Below are the code and all the weights of a small trained network. Each question names an input and a class and asks about switching units off, where a switched-off unit gives its printed mean instead of its output.

import numpy as np


def w(rows, s, z=0):
    codes = np.array(rows[::2]) - 128.0
    scale = np.full(codes.shape[1], s)
    scale[-1] = z or s
    return codes * scale


def norm(h):
    return h / np.sqrt((h * h).mean(-1, keepdims=True) + 1e-5)


def f(y):
    return y / 2 * (1 + np.tanh(0.7978845608 * (y + 0.044715 * y**3)))


def log_softmax(a):
    a = a - a.max(-1, keepdims=True)
    return a - np.log(np.exp(a).sum(-1, keepdims=True))


def net(x, mask):
    res = np.array(x, float).reshape(1, 7) / 4 @ E
    u = 0
    for l in range(4):
        y = f(norm(res) @ A[l][:, :-1].T + A[l][:, -1])
        res = res + np.where(mask[u : u + 5], y, B[l][:, -1]) @ B[l][:, :-1]
        u += 5
    return log_softmax(norm(res)[-1] @ U[:, :-1].T + U[:, -1])


A, B = {}, {}
E = w([
[141,128,134,109,129,128],'x0',
[144,124,134,109,133,128],'x1',
[112,39,229,137,106,118],'x2',
[15,103,72,95,108,125],'x3',
[127,130,127,129,127,126],'x4',
[168,123,126,80,110,116],'x5',
[131,144,149,152,205,2],'x6',
],0.0065)
A[0] = w([
[77,115,206,149,106,25,48],'L0N0',
[120,83,95,246,113,135,251],'L0N1',
[64,33,156,130,81,155,66],'L0N2',
[181,200,2,120,135,230,146],'L0N3',
[122,142,164,126,92,26,182],'L0N4',
],0.006,0.0028)
B[0] = w([
[165,60,126,90,203,65,170],'L0N0',
[253,127,185,5,142,194,202],'L0N1',
[154,191,145,9,31,2,190],'L0N2',
[230,45,107,146,249,246,253],'L0N3',
[177,77,123,215,254,127,178],'L0N4',
],0.0042)
A[1] = w([
[124,135,71,37,221,137,107],'L1N0',
[98,133,208,51,135,103,75],'L1N1',
[129,187,3,85,194,26,147],'L1N2',
[131,141,196,186,178,37,8],'L1N3',
[68,53,131,168,150,33,68],'L1N4',
],0.0058,0.0012)
B[1] = w([
[91,156,83,195,140,211,216],'L1N0',
[105,80,45,142,67,136,172],'L1N1',
[12,173,230,255,135,200,251],'L1N2',
[159,152,22,121,108,125,221],'L1N3',
[146,48,101,165,133,160,192],'L1N4',
],0.0073,0.0029)
A[2] = w([
[110,200,115,79,117,189,61],'L2N0',
[202,218,74,107,180,209,253],'L2N1',
[165,133,226,88,33,115,71],'L2N2',
[255,87,181,136,90,136,174],'L2N3',
[191,242,174,151,154,100,129],'L2N4',
],0.0075,0.0016)
B[2] = w([
[124,27,28,118,166,39,157],'L2N0',
[120,114,101,154,137,22,255],'L2N1',
[2,164,170,161,82,194,191],'L2N2',
[138,106,177,232,249,228,232],'L2N3',
[96,137,168,53,79,33,172],'L2N4',
],0.0072,0.0061)
A[3] = w([
[88,137,1,112,89,178,109],'L3N0',
[132,78,191,60,47,230,46],'L3N1',
[96,26,178,138,176,54,229],'L3N2',
[191,218,88,222,181,128,251],'L3N3',
[166,144,113,180,105,240,161],'L3N4',
],0.0064,0.0022)
B[3] = w([
[126,67,85,98,107,129,168],'L3N0',
[73,185,198,82,53,86,174],'L3N1',
[137,163,2,71,87,196,213],'L3N2',
[156,130,218,52,62,113,254],'L3N3',
[148,139,184,174,148,92,183],'L3N4',
],0.0082,0.006)
U = w([
[225,118,157,135,183,121,149],'0',
[73,170,194,187,143,168,255],'1',
[92,87,32,130,132,142,99],'2',
[67,132,154,75,45,128,58],'3',
[130,248,185,119,123,29,43],'4',
],0.014,0.0045)

Each question gives the input, the list of numbers given to net, and the class t.
The units are the neurons (one row each of A and B). Each row of codes is followed by its name. A weight is (code - 128) times the scale printed after its matrix; where a second scale follows, it is the last column's (A, B and U).
mask holds one flag per neuron, layer by layer. A switched-off neuron (its flag False) gives its mean, the last column of its row in B, instead of its output. The means were averaged over made-up inputs and are rounded, as every weight is.
A unit's drop is (log p(t) with every unit on - log p(t) with that unit switched off) / (log p(t) with every unit on - log p(t) with every unit switched off).
The circuit of an input: a set's keep is (log p(t) with only the set's units on - log p(t) with every unit switched off) / (log p(t) with every unit on - log p(t) with every unit switched off). Starting from the 12 units with the biggest drops (on a tie, the unit counted first), units are removed one at a time, each time the one whose removal leaves the highest keep (on an exact tie, the one counted first), for as long as the keep stays at least 0.8.
circuit, biggest first: the units of the circuit, biggest drop first
unit that matters most: the unit with the biggest drop
top k neurons: the k neurons with the biggest drops, biggest first
k most important neurons of layer l: the k neurons of layer l with the biggest drops, biggest first
drop when u is switched off: that unit's drop, to one decimal
input [0,-5,3,-2,-4,-7,1], class 0: unit that matters most -> L0N0
input [8,7,-6,-4,-6,8,1], class 4: top 3 neurons -> [L2N4; L0N1; L2N1]
input [8,-2,-7,0,-7,-1,-1], class 0: top 2 neurons -> [L0N3; L3N3]
input [2,4,-8,3,3,-3,1], class 1: 2 most important neurons of layer 3 -> [L3N2; L3N3]
input [-7,6,1,1,2,6,5], class 2: top 2 neurons -> [L3N2; L2N3]
input [-1,-1,-7,6,7,-4,1], class 1: top 3 neurons -> [L1N2; L3N2; L1N3]
input [4,4,1,-3,-7,6,-3], class 1: 2 most important neurons of layer 2 -> [L2N2; L2N3]
input [-3,8,-5,-4,1,-1,1], class 4: 2 most important neurons of layer 3 -> [L3N3; L3N0]
input [-2,6,0,-2,-5,2,-7], class 0: top 2 neurons -> [L0N3; L1N2]
input [-7,7,-2,-7,-3,-6,6], class 4: top 2 neurons -> [L2N4; L0N3]
input [-1,4,0,1,4,-6,-5], class 2: 2 most important neurons of layer 2 -> [L2N0; L2N1]
input [-3,1,7,4,8,0,6], class 2: drop when L3N2 is switched off -> 0.1
input [0,-8,5,4,7,2,4], class 2: drop when L0N1 is switched off -> 0.0
input [3,-4,7,2,2,-1,5], class 2: circuit, biggest first -> [L3N2]
input [6,-6,-2,-2,-5,-4,-4], class 0: drop when L0N3 is switched off -> 0.2
